Below is a small trained network, with its code and all its weights. Each question gives an input and a class and asks what happens when units are switched off, that is, made to give their printed mean instead of their output.

import numpy as np


def w(rows, s, z=0):
    codes = np.array(rows[::2]) - 128.0
    scale = np.full(codes.shape[1], s)
    scale[-1] = z or s
    return codes * scale


def norm(h):
    return h / np.sqrt((h * h).mean(-1, keepdims=True) + 1e-5)


def f(y):
    return np.maximum(y, 0)


def log_softmax(a):
    a = a - a.max(-1, keepdims=True)
    return a - np.log(np.exp(a).sum(-1, keepdims=True))


def net(x, mask):
    res = np.array(x, float).reshape(1, 5) / 4 @ E
    u = 0
    for l in range(2):
        y = f(norm(res) @ A[l][:, :-1].T + A[l][:, -1])
        res = res + np.where(mask[u : u + 16], y, B[l][:, -1]) @ B[l][:, :-1]
        u += 16
    return log_softmax(norm(res)[-1] @ U[:, :-1].T + U[:, -1])


A, B = {}, {}
E = w([
[111,100,253,97],'x0',
[130,126,129,129],'x1',
[64,92,85,69],'x2',
[84,90,129,238],'x3',
[135,124,130,128],'x4',
],0.0074)
A[0] = w([
[177,197,147,186,93],'L0N0',
[155,206,213,199,155],'L0N1',
[75,137,180,102,64],'L0N2',
[86,138,151,144,98],'L0N3',
[103,172,169,67,46],'L0N4',
[148,175,169,148,73],'L0N5',
[101,91,151,176,54],'L0N6',
[91,29,100,100,46],'L0N7',
[65,74,128,108,113],'L0N8',
[58,30,91,111,49],'L0N9',
[65,81,87,57,2],'L0N10',
[171,126,117,159,204],'L0N11',
[158,186,31,91,141],'L0N12',
[56,181,160,45,194],'L0N13',
[49,35,78,11,68],'L0N14',
[80,56,155,153,170],'L0N15',
],0.011,0.0033)
B[0] = w([
[125,249,171,44,197],'L0N0',
[131,198,106,139,245],'L0N1',
[67,47,158,117,173],'L0N2',
[193,90,131,147,151],'L0N3',
[71,87,72,118,179],'L0N4',
[143,191,146,111,167],'L0N5',
[122,47,106,179,167],'L0N6',
[112,253,107,114,176],'L0N7',
[93,189,175,123,184],'L0N8',
[116,231,164,148,192],'L0N9',
[161,221,146,177,191],'L0N10',
[77,161,84,186,187],'L0N11',
[112,71,80,127,235],'L0N12',
[228,71,158,114,233],'L0N13',
[197,253,152,183,254],'L0N14',
[28,104,141,123,205],'L0N15',
],0.0059,0.0065)
A[1] = w([
[53,100,151,221,73],'L1N0',
[146,146,119,44,131],'L1N1',
[251,111,139,39,132],'L1N2',
[201,95,63,158,154],'L1N3',
[222,58,107,87,129],'L1N4',
[127,56,143,116,138],'L1N5',
[48,190,42,165,121],'L1N6',
[53,153,110,78,136],'L1N7',
[108,126,208,87,113],'L1N8',
[178,168,143,169,3],'L1N9',
[146,149,181,140,121],'L1N10',
[139,97,221,121,113],'L1N11',
[74,127,111,105,111],'L1N12',
[90,132,119,77,151],'L1N13',
[115,132,203,135,114],'L1N14',
[148,35,216,117,123],'L1N15',
],0.013,0.0039)
B[1] = w([
[168,99,235,166,199],'L1N0',
[134,130,212,196,192],'L1N1',
[81,79,204,233,229],'L1N2',
[36,61,100,95,178],'L1N3',
[114,102,231,171,164],'L1N4',
[195,254,100,48,142],'L1N5',
[140,74,155,49,255],'L1N6',
[198,160,127,179,156],'L1N7',
[130,113,3,135,195],'L1N8',
[164,182,86,84,170],'L1N9',
[125,149,77,58,196],'L1N10',
[69,149,23,78,188],'L1N11',
[201,173,183,98,139],'L1N12',
[199,129,128,210,144],'L1N13',
[195,101,29,45,196],'L1N14',
[108,107,63,140,175],'L1N15',
],0.0072,0.008)
U = w([
[163,250,138,130,152],'0',
[114,77,215,186,230],'1',
[92,70,43,83,2],'2',
],0.017,0.0018)

Each question gives the input, the list of numbers given to net, and the class t.
The units are the neurons (one row each of A and B). Each row of codes is followed by its name. A weight is (code - 128) times the scale printed after its matrix; where a second scale follows, it is the last column's (A, B and U).
mask holds one flag per neuron, layer by layer. A switched-off neuron (its flag False) gives its mean, the last column of its row in B, instead of its output. The means were averaged over made-up inputs and are rounded, as every weight is.
A unit's drop is (log p(t) with every unit on - log p(t) with that unit switched off) / (log p(t) with every unit on - log p(t) with every unit switched off).
The circuit of an input: a set's keep is (log p(t) with only the set's units on - log p(t) with every unit switched off) / (log p(t) with every unit on - log p(t) with every unit switched off). Starting from the 12 units with the biggest drops (on a tie, the unit counted first), units are removed one at a time, each time the one whose removal leaves the highest keep (on an exact tie, the one counted first), for as long as the keep stays at least 0.8.
circuit, biggest first: the units of the circuit, biggest drop first
k most important neurons: the k neurons with the biggest drops, biggest first
k most important neurons of layer l: the k neurons of layer l with the biggest drops, biggest first
drop of u: that unit's drop, to one decimal
input [4,1,3,-2,4], class 2: 3 most important neurons of layer 0	(L0N2; L0N13; L0N1)
input [8,2,6,-8,-6], class 1: 3 most important neurons of layer 0	(L0N13; L0N15; L0N14)
input [7,2,4,-8,-5], class 1: circuit, biggest first	(L1N2; L0N13)
input [-1,-7,5,-6,1], class 1: circuit, biggest first	(L0N13; L1N2)
input [4,-7,3,-3,-5], class 2: circuit, biggest first	(L1N8)
input [7,-6,-5,5,7], class 2: 3 most important neurons	(L0N14; L1N14; L1N11)
input [7,4,3,-6,4], class 2: 2 most important neurons	(L1N11; L1N8)
input [2,3,7,7,4], class 0: 2 most important neurons of layer 0	(L0N9; L0N7)
input [-8,6,-7,-3,-5], class 2: 2 most important neurons	(L0N12; L0N14)
input [-5,-5,-3,-3,6], class 2: 2 most important neurons	(L0N13; L0N11)
input [-3,2,8,8,-3], class 0: 3 most important neurons of layer 0	(L0N9; L0N7; L0N14)
input [5,3,4,-2,4], class 2: 2 most important neurons	(L0N2; L0N13)
input [8,4,1,-6,-1], class 2: 2 most important neurons	(L1N11; L1N8)
input [5,-4,6,-3,8], class 0: most important neuron	(L0N14)
input [6,-4,7,1,2], class 0: 3 most important neurons	(L0N14; L0N7; L0N9)
input [5,-5,-4,-7,8], class 1: drop of L1N2	1.3
input [-1,1,6,-4,1], class 0: drop of L0N14	0.5
input [-5,-8,-2,6,4], class 1: drop of L1N14	0.2
input [5,6,6,1,-5], class 0: drop of L0N12	0.0
input [6,5,-8,1,3], class 0: most important neuron	(L0N1)
